Table B holds the same points as the rows below and some others, measured another way and shuffled. Each row below is followed by which row of B it is.
B, 72 x 33:
[[ -73 -202  -89 -231   35 -308 -179   69   84  -71   67   16 -134  -68
   -78  171 -196  121 -113  -37 -103  -87  140   18  -90 -155 -181 -219
   -30    1 -261  251  180]
 [ -86   33  -53 -141   87 -257    8  -11  -94 -193  126  -55  -49  -83
    62   55 -206   39  105 -115  -79  106  171  105  -62 -227 -108 -227
   -70  -19  -15   41  396]
 [ 170 -362 -180   79 -137  270  -67 -173  228  259  -52   54  -87  -65
    42   14  301   66 -125   -4   26 -145 -235  -33   42  106 -141  367
   127   16  -74  108 -414]
 [ -28  124  -48   16 -120  378   42  -19  207  113  -31  -39   92   94
    87 -138   70   19  260    1  133  -35 -121  130   74 -196  105  101
    69  -75  -36  -49  -54]
 [ -75  -32 -218   85 -315  396  -95 -231  183  -62  159  -78   75   54
    68   25    2  145   47    8  110 -125  -40  115 -188 -181   36  425
    55 -122  -44   98 -168]
 [-243  154 -108  -83   97  -61   13   75 -100  -13   46   86   65  -27
    23 -148 -153   37  147 -402  -32  -99   75   38  -84 -296   89   77
  -217 -140  -30 -121  379]
 [-137  180  119 -154  104 -321  -89  312  364  310 -267  277 -133  156
  -200   38 -140   68 -282 -136  108 -235 -205 -202  -86 -112 -113 -257
   -41 -285 -134  -26   69]
 [ 193 -173 -137  104 -202  399  134 -214  199  142   21 -103   -2  -79
   190  -84  225   35  173  109   71    9 -208   97  110  -16  -56  347
   125   15   58  -32 -367]
 [ 137 -288 -213   52 -107  -19   29 -161  108   42  -26   31 -102 -111
   -32   31  -30   56 -238  -61   96 -167 -167 -202 -156   25  -70  375
   -36  -78  -13   73 -218]
 [-254  171 -122  -48 -132  -32   26  -29   88  -20  137   37   12  -34
    75  -36 -198  165   64 -229   -8 -142   16   65 -208 -313  -39  257
  -189 -255   21 -105   96]
 [ 171 -305  -58  -16   90   73 -170  -64  116  174  -90   63 -111    7
   -23   89  286  -32 -112   -5  -17   27  -86   21  139  122 -178 -165
   222  132 -120  191  -35]
 [  39  -77  -22   68 -190   54 -196  -22  530  342 -176  206 -157  172
  -149  183  133  136 -475   89  180 -259 -336 -188 -173   96 -227  156
   187 -247  -69  127 -423]
 [-275  122  -38 -189   86 -198  -72  127   -9   -3   95   71  -13  -36
    35  -20 -159  110  121 -287 -131  -59  149  141  -49 -313  -84 -146
  -159 -117 -116  -17  368]
 [ 113 -250 -152   48 -132  -67 -116 -182  202    2    3   46 -144    0
   -84  195  -13   93 -378   51  100 -118 -128 -161 -221   63 -182  189
   105  -92  -29  192 -182]
 [ 172 -251  -83  -94  -18 -134  -78  -75  116 -101    9  -79 -126  -37
   -47  169  -90   25 -109  164   41   37   13  -27  -29  -16 -142 -191
   134   76 -129  250   30]
 [  51   16   -8   71  -12  126  -62  -29  241  217 -136  121  -44  122
   -34   17  170   -1 -137  -47  137  -52 -218  -56   -6   22  -82    3
   146 -107   23   -2  -80]
 [  99   20   28  -46   22 -259  -25   -7  187  -65  -88   23 -133   78
  -100  177 -168    1 -234  113  153   45  -79 -138 -133  -27 -142 -271
   120  -99    6  110  128]
 [-202  192  -27 -117  254 -356  -74   92 -194 -196   16   96   -2   48
   -98   20 -266  -38  -36 -352   10   46  181  -34 -160 -242   30 -334
  -130  -95   -9   -9  704]
 [-225  234   37 -113  196 -132  -90  187   25  100  -86  172   17  113
   -67  -73  -61  -13   39 -324   11  -55   23   23  -17 -214   21 -266
   -76 -136  -65  -70  434]
 [  13 -362 -213  -32  -26  199  -75  -43  105  324  -28  127  -56 -150
    55 -111  267   88   -3 -258 -110 -248 -148   10   92   -6  -88  402
   -59   15 -167   39 -275]
 [   1  -32  183 -294  203 -366 -135  334  312  272 -190  138 -199   58
   -96  124  -10   38  -68   62  -77  -14  -37   36  192  -65 -288 -675
   115  -11 -259  139  132]
 [ 216 -241  -47  -35  240 -102  -88   -1  -36   18 -180   63  -80   27
  -134   38   86 -141 -145  -71   94   52  -55 -142   86  100   -8 -303
   143  144  -99  164  245]
 [ 406 -504 -160   34   48  276  -50 -251  -55  -61    4 -175  -48  -94
    84   40  303 -127  123  168   18  195  -10   98  249  149  -47 -111
   298  357 -103  277  -32]
 [ 225  -85 -108  182 -107  173   96 -241  140   18  -72  -13  -32   30
    24   13   90  -43 -140   61  226   26 -237 -140  -86   72  -27  240
   142  -69  168  -15 -169]
 [ 178  -86 -134    3  -45  392  279 -104  -45  -30   28 -212  118 -130
   229 -278   58  -80  539   15   67  110  -58  166  247 -199  194  172
   -15  133   11 -106   -3]
 [   4 -188 -140  -34 -101  229 -213 -101  150   28   64  -22  -10   53
     1   85  108   73    2   11   10  -59   11  129  -10  -68  -64   28
   149   41 -184  231  -34]
 [ -36  179  106 -254  128 -390  267  313  160  105 -157   32  -95  -85
     9 -135 -347   19  178  -45   36  -55  -84  -83   81 -289  -25 -274
  -199 -159  -65 -167  175]
 [ 147  -87 -160  221 -326  555   36 -261  345  200  -42  -15   32   82
    82  -52  248   57  -31  102  230 -125 -334  -19  -49   25   14  540
   177 -122   81  -14 -502]
 [-167   42  -78 -105  156  -45  -57   57 -112    5   42   67   30  -29
    34  -93  -11   -1  159 -340  -86  -19  103  108   24 -210   11  -94
  -104  -16  -72  -35  381]
 [ -49   15 -167  -15 -357  216 -124 -112  330 -177   71 -102   24  158
  -103  124 -294  153  -96  208  252 -187  -48  -36 -299 -228   99  213
    76 -173 -175  233 -130]
 [ 142 -126 -259   79  -80   43  275 -263 -184 -270  112 -162   38 -200
   121 -134 -200  -28  138 -113  115   33  -19  -95 -133 -157  135  412
  -156  -17  152  -85   96]
 [-146  -42  -59 -210   62   13 -198  126   71    7   43    8    0   38
   -29   12  -59   64  161 -115  -82  -58  142  177   59 -237  -14 -260
     8   36 -287  183  271]
 [-174  169  -77  -23    4   -6 -197  -12   40 -153   24   61   45  187
  -134   75 -189   25 -102 -162  142  -54   80  -15 -240 -201   82 -119
    22 -138  -70  113  388]
 [ -53  -92   67 -215  363 -193 -177  269   13  271 -168  195  -83   12
   -65  -40  179  -63   54 -278 -143   -1   26   75  261  -52 -129 -521
    37   99 -225   73  363]
 [ -68 -259 -214 -254  187 -260   30  128 -213  -87   25    0  -28 -231
   -42 -142 -263   10  152 -346 -122 -157  156  -58   16 -257  103   21
  -307   78 -273   77  347]
 [ -78   51   57  -95   57  -43 -217  178  321  257 -187  198  -75  189
  -159   72   52   40 -177  -68   85 -153 -129  -47    0  -57 -100 -263
   116 -121 -191  110   50]
 [-117  205  148  -35  163 -153 -265  189  299  288 -244  298  -95  286
  -203  127  112   -3 -326 -149  122  -76 -153  -91  -50   10 -151 -427
   179 -191  -61   48  217]
 [  30 -151  -14   43   -4   39 -379  -48  327  240 -124  214 -138  210
  -172  258  271   57 -448   -4   76  -94 -152  -53  -81  160 -252 -170
   304  -59 -129  260  -93]
 [   1  130   80   -4   83  -37 -187   56  222   82 -158  130  -57  248
  -152  135   35  -38 -216   -5  173   23  -98  -60  -60   -1  -79 -378
   221  -95  -32  110  215]
 [ -94  -40  -76  -57 -178  264  -24   25  325  307    9   57  -13  -20
   106  -83  140  161  132  -47  -36 -192 -158  142   67 -165 -105  263
     1 -130 -122  -27 -311]
 [-194  360   47   23 -164  128 -138    5  337   10   11   53   33  270
   -39  107 -103  104  -61   38  190  -41  -67   89 -194 -221  -38 -109
   133 -277   15   12  100]
 [ 259 -400 -150   -7  125    9   73 -188 -151    0   45  -72  -87 -233
   147  -19  225  -69  107  -79 -118  148    0   70  194   80 -155   18
    63  227   13   70   37]
 [ 184  -11  -28  128  -80  359   53 -157  174   90  -64  -55   24   86
    97  -45  230  -58  116  109  164  115 -191   79  116   12   -5   18
   240   23   97  -10 -107]
 [ 199 -294 -149   38  223  173  143 -137 -263   91   -5  -29   18 -221
   204 -217  336 -140  304 -279 -112  155  -25  111  305   29   -3   82
     4  234   73  -97  154]
 [-257   42  -99 -108   -6 -149 -257   37   95  -19   69  134  -45   78
  -106  127 -136  138 -185 -232  -27 -161   87   15 -229 -195 -103  -53
   -53 -164 -159  140  251]
 [  92 -165 -122  -19 -121   59   51 -102  151   49   37  -45  -69  -94
    87   11   14   72   22   41   18  -47  -96   18   -5  -73 -108  174
    25  -30  -28   46 -170]
 [ -47  174   17  -95   -8 -294   89  200  290   86 -221  132  -86   87
  -189  -27 -366   42 -220  -61  245 -238 -209 -316 -208 -178   62  -10
  -133 -303  -60  -65   45]
 [ -11   81   41  -25   58  138 -173   94  237  170 -158  110   -5  218
  -100   22  114  -33  -40  -28  139  -34 -110   17   57  -52    3 -274
   188  -52 -122   95  117]
 [ 290 -290 -178  168  -87  315  -32 -297   69  -15  -32  -61  -23   13
    19   48  227  -65 -100   79  164   57 -162  -57   -1  134  -11  196
   237  102   44  149 -158]
 [  38 -265  -48 -161  166  -30 -153  121   91  232 -102  108  -98  -45
   -39   -6  176    5    5 -144 -104  -80  -28   49  188  -13 -127 -202
    57  107 -250  154   56]
 [  -5  135   12   36  177 -220    2   14    2    6 -135  155  -52   94
  -105   25  -69  -74 -205 -217  147   24  -89 -182 -122  -32  -28 -180
     7 -137  115  -70  338]
 [ 362 -622 -192 -147  214  -67   72 -145 -283 -132   84 -202 -103 -341
   157  -23  148 -108  265    4 -204  215  153  130  327   51 -120 -186
    60  441 -156  228  161]
 [ 146 -165  -93   69   23   40   26 -101   94  132  -88   70  -74  -35
     3  -10  147  -23 -123  -87   80  -26 -182  -98    8   58  -87  123
    70  -27   44    2  -82]
 [ 196   -2  -48  181  -87  349  219 -250   80  112   23  -84   21  -56
   265 -110  305  -43  234   36   69  193 -196  144  166    8  -90  206
   154    6  266 -181 -165]
 [-111  197   42    3   34  131  -77   54  182  181  -70  112   21  148
    26  -37  125   12   60 -135   64   -6  -95  100   36 -122  -48 -134
    94 -127    9  -61  131]
 [ -37   57 -148   85  -66 -179   77 -212  -45 -188  112    9  -49  -61
    28   79 -195   64 -177 -155   85   14  -17 -110 -302 -118  -93  228
   -92 -194  200  -64  165]
 [ -70 -121 -134 -158 -127  212  -85   19  153    9   94  -96   25  -25
    62  -40  -47  109  261   23  -41  -92   68  205   63 -254   17   27
    13   38 -266  165  -25]
 [ 503 -427 -233  175  -50  251  238 -348  -66 -129  -65 -187  -19 -142
    67  -79  112 -162   34  153  229  114 -197 -181   69  146  108  301
   145  195  115   77 -181]
 [ -15   24  -69  -99   23 -263  151  -73  -92 -234  152 -111  -57 -156
   127   29 -257   47  137  -52  -50  127  121   71  -82 -228 -112  -85
  -110  -46   73  -30  281]
 [ 154 -326 -195  119    1  281  -50 -229  -15  143   -3   34  -18  -90
    94  -47  352  -29   -8 -163  -15  -10 -125   36   85  100  -76  282
   109  106   18   51 -124]
 [-295   69 -229  -38  -88   -4   -6   43   64   96   17  170   44  -47
   -59 -159 -210  146  -65 -458   40 -387  -74 -136 -273 -291  125  537
  -337 -299  -82 -120   43]
 [  33 -390 -182  -18  -35  213 -234  -82  157  290   -4  125  -80  -57
     7   33  338   92 -114 -156 -104 -181 -102   66   78   68 -179  218
    96   55 -205  183 -238]
 [ -29   39 -196  175 -246  279 -118 -391   13 -310  251 -130   70   96
    78  153  -26   75  -36   29  136  102   69  135 -288 -125  -21  234
   157  -84  137  121  116]
 [  80 -146 -247  118 -121   37  -70 -278  -25 -268   69  -47   -8   27
   -97  114 -165   12 -250  -47  205  -57  -20 -179 -324  -42   62  271
    35  -65   33  161   96]
 [ -52   50 -179   67 -358  359 -144 -245  231 -239  176 -149   74  162
    -6  129 -164  129    2  185  210  -52   18  102 -273 -211   67  216
   151 -118  -71  212  -54]
 [  -6  179  157 -128  138 -350   32  211  260  168 -197  142 -144   83
   -89   56 -128    6 -144   -5   95   -6 -144 -112    5  -89 -168 -406
    31 -174  -11  -50  154]
 [ 175 -202 -104  -24    4  184   62 -108   15   -8   15 -114   -7  -82
   117  -59  108  -42  220   42   15   91  -28  112  164  -57   -9  -19
    98  141  -52   71    6]
 [-159   -8  -98 -121   24 -186 -200   21   40 -112   75   60  -54   49
   -99  130 -191   90 -130 -148   -4  -86  119    2 -192 -186  -73 -132
   -31  -89 -155  172  296]
 [ -67   80   63  -56  191 -154  -31  138  117  288 -156  212  -87   31
   -12  -38  133   -4  -75 -260  -26  -34 -130  -21   79  -35 -162 -187
     7 -112   20 -107  149]
 [ 114 -250  -54 -141    3   21  -58   -3  136   59   18  -71  -88  -70
    60   60   71   38  113  105  -65   38   15  140  155  -67 -154 -191
   119  124 -181  186  -27]
 [ 102  -34  -89  181  -88   22  -35 -147  246  149 -160  173  -92  108
  -123   79   70   11 -429  -70  256 -151 -316 -286 -232  109  -74  274
    99 -220  122  -10 -187]
 [  21   94  -96  -14 -124  -37  129 -120   52 -244   88 -134    8  -12
    48   14 -301   33   82   69  158   50   14  -14 -172 -232   45   53
   -31 -110   62    4  146]]
Rows of B count from 0, top down.

[  13  -53   19  136 -334  234   10  -75  130 -174  103   50   98 -116
 -147  274  167   77  121 -153  143   64   30  109  -27]	4
[ 158  205 -105 -125  -64  401  189  214   20  135  -43  -68  214 -450
  110 -227 -167   55   83 -269  -16 -263  -69   -1  -19]	54
[ 222 -112 -145 -339   39  -26  149  309  212  287  -89    7 -318 -108
  580 -101  152  180  -58 -238  335 -110  -55 -259   -7]	19
[  47  312 -287 -272 -111  319  280  417  147  335   91 -116  121 -510
   50 -272 -241  -25  130 -115 -203 -114  -75   10  -44]	27
[ -96  177  457 -190  191  211 -309 -118  138  117 -227  271   51 -115
  574   58 -470  -10 -148   50 -212  228  212   63  123]	0
[ -14  -79  162  207 -236  195 -142 -208   16 -258   69  150  140   -6
 -123  294  115   56   50  -83  116   75   84  164  -12]	32
[ 148 -149  -82   32    1  151  118  100  -17 -118  -79  122  -64 -125
   73  -70  243   66   20 -238  412 -270  -27  -96    9]	18
[ 308 -328  143  208  118   10 -132  521 -268  213   18  -17  141  357
  515   48 -181  147 -360 -526  -79 -311   -9  -55   12]	43
[ 254  -20  120 -115 -182   52 -206   44   -1  256  109  -79  115   77
  489  162 -133  297 -131 -214 -121    6  -29   79 -112]	49
[  23 -207  -40   54  -25  -88  -70  152  -36   -4  141  154 -136  179
   67  134  122   21  -63  -14  122   90   52   49  -21]	45
[ 328 -149  -25  -31 -288   -5 -165 -124 -189   31  342 -112   20  188
  107  270   79  259    0  -52    3  220  -88  254 -229]	10
[ 103 -197    0   23   53   50  -73 -282 -256 -347  168  216 -205   98
 -211  118  157  -74  102  212  292  330   43  252  -81]	14
[ 148  244   65 -284   -3  184 -139  -16  -53  285   71   -1  157 -223
  358 -115 -358  126  -28   32 -261   51   -9  166  -96]	20
[ 239  -85 -178 -182   -5  131  192  287   -2  126   72  -57 -163 -119
  201  -72   21   53   30 -207  172   35  -56  -36  -55]	68
[ 108   67  127  -22 -201  156 -200 -166   21   44   40   62  201  -96
  214  124  -27  213  -17  -92  -20  -82    6  120  -72]	25
[-168 -259  350  286  294    9 -250  221 -121 -135 -107  399  -14  320
  207  138 -207 -191 -268  -80  -37   60  245   48  196]	58
[ -93  265  345 -256   67  357 -111  -45  323  135 -285  183   70 -366
  530    0 -391    5  -33  -81 -122  127  178  -43  144]	44
[-208  -59  138  -28  285   18 -108   29   16 -115 -115  425 -192    1
   99  -51  -63 -206  -65  194  130  137  187   25  147]	63
[ 296 -321  -70  280 -180  133   13   -3 -336 -289  255  -17   57  191
 -239  207  227   78   33 -224  243    5  -64  213 -131]	66
[ -12 -299 -197 -161  162 -190  118  165   46  -92  100  253 -579  141
   43   23  304 -131   32  177  442  310   64  -54   14]	8
[-184  -96  105 -109   12   24   66  472  532  246 -225  193 -249  -58
  550  132    7   -8 -144 -273  122    2  171 -329  209]	60
[ 163  -59  -19   54 -106  295   79 -175  -40 -257  -95  118   74 -257
  -53  -30  258  104  126 -202  436 -259  -27   -3  -25]	56
[  13 -173 -215   50   -8  -98   30  294 -142   30  293  111 -137  156
 -155   33   80  -86  -12   84   23  119    4  134  -66]	23
[ 240  -57   17  -25  -29  222  -10 -133 -212 -153   79   42   33  -90
    4   17   14   71   69  -83  174   52  -24  168  -91]	69
[ -93 -280 -303   45 -162 -153  134  188   78 -153  328  155 -381  163
 -336  239  375 -129  127  170  272  369   49   91  -43]	46
[ -62   20  265   16  216  286    8  413  206  155 -360  198  101 -180
  541 -107 -281  -39 -203 -408   -5 -301  145 -229  236]	5
[ 179   -7   97   -1   -9  285  -20 -243  -51 -199 -173  155   91 -266
  131  -74  163  149   51 -197  397 -292   -7  -14   -1]	31
[  94  261 -125 -270  -53  265  110  298   70  328   75  -79  117 -355
  211 -195 -323   32   40  -87 -242  -20  -42   59  -56]	15
[ 280 -500  297  271  286 -176 -386  -12 -517 -166   43  261  -47  606
  362  151   25  107 -350 -153  193  -71   64  116  -20]	51
[ -54  -77 -118  -73  212  -21   -5  -50 -184 -173  106  313 -243  -14
 -188 -121   78 -196   73  311  221  191   71  162   -5]	16
[ 185 -253  226  249 -186  192 -111   99  -13 -102    4    4  131  169
  229  346   17  150 -118 -434   80  -13   60   34   11]	28
[ 193 -166 -253  -11 -391   17  131  134  152   48  210  -90  -89  -30
    5  197  398  229   97 -231  292  -70 -107  -37 -135]	39
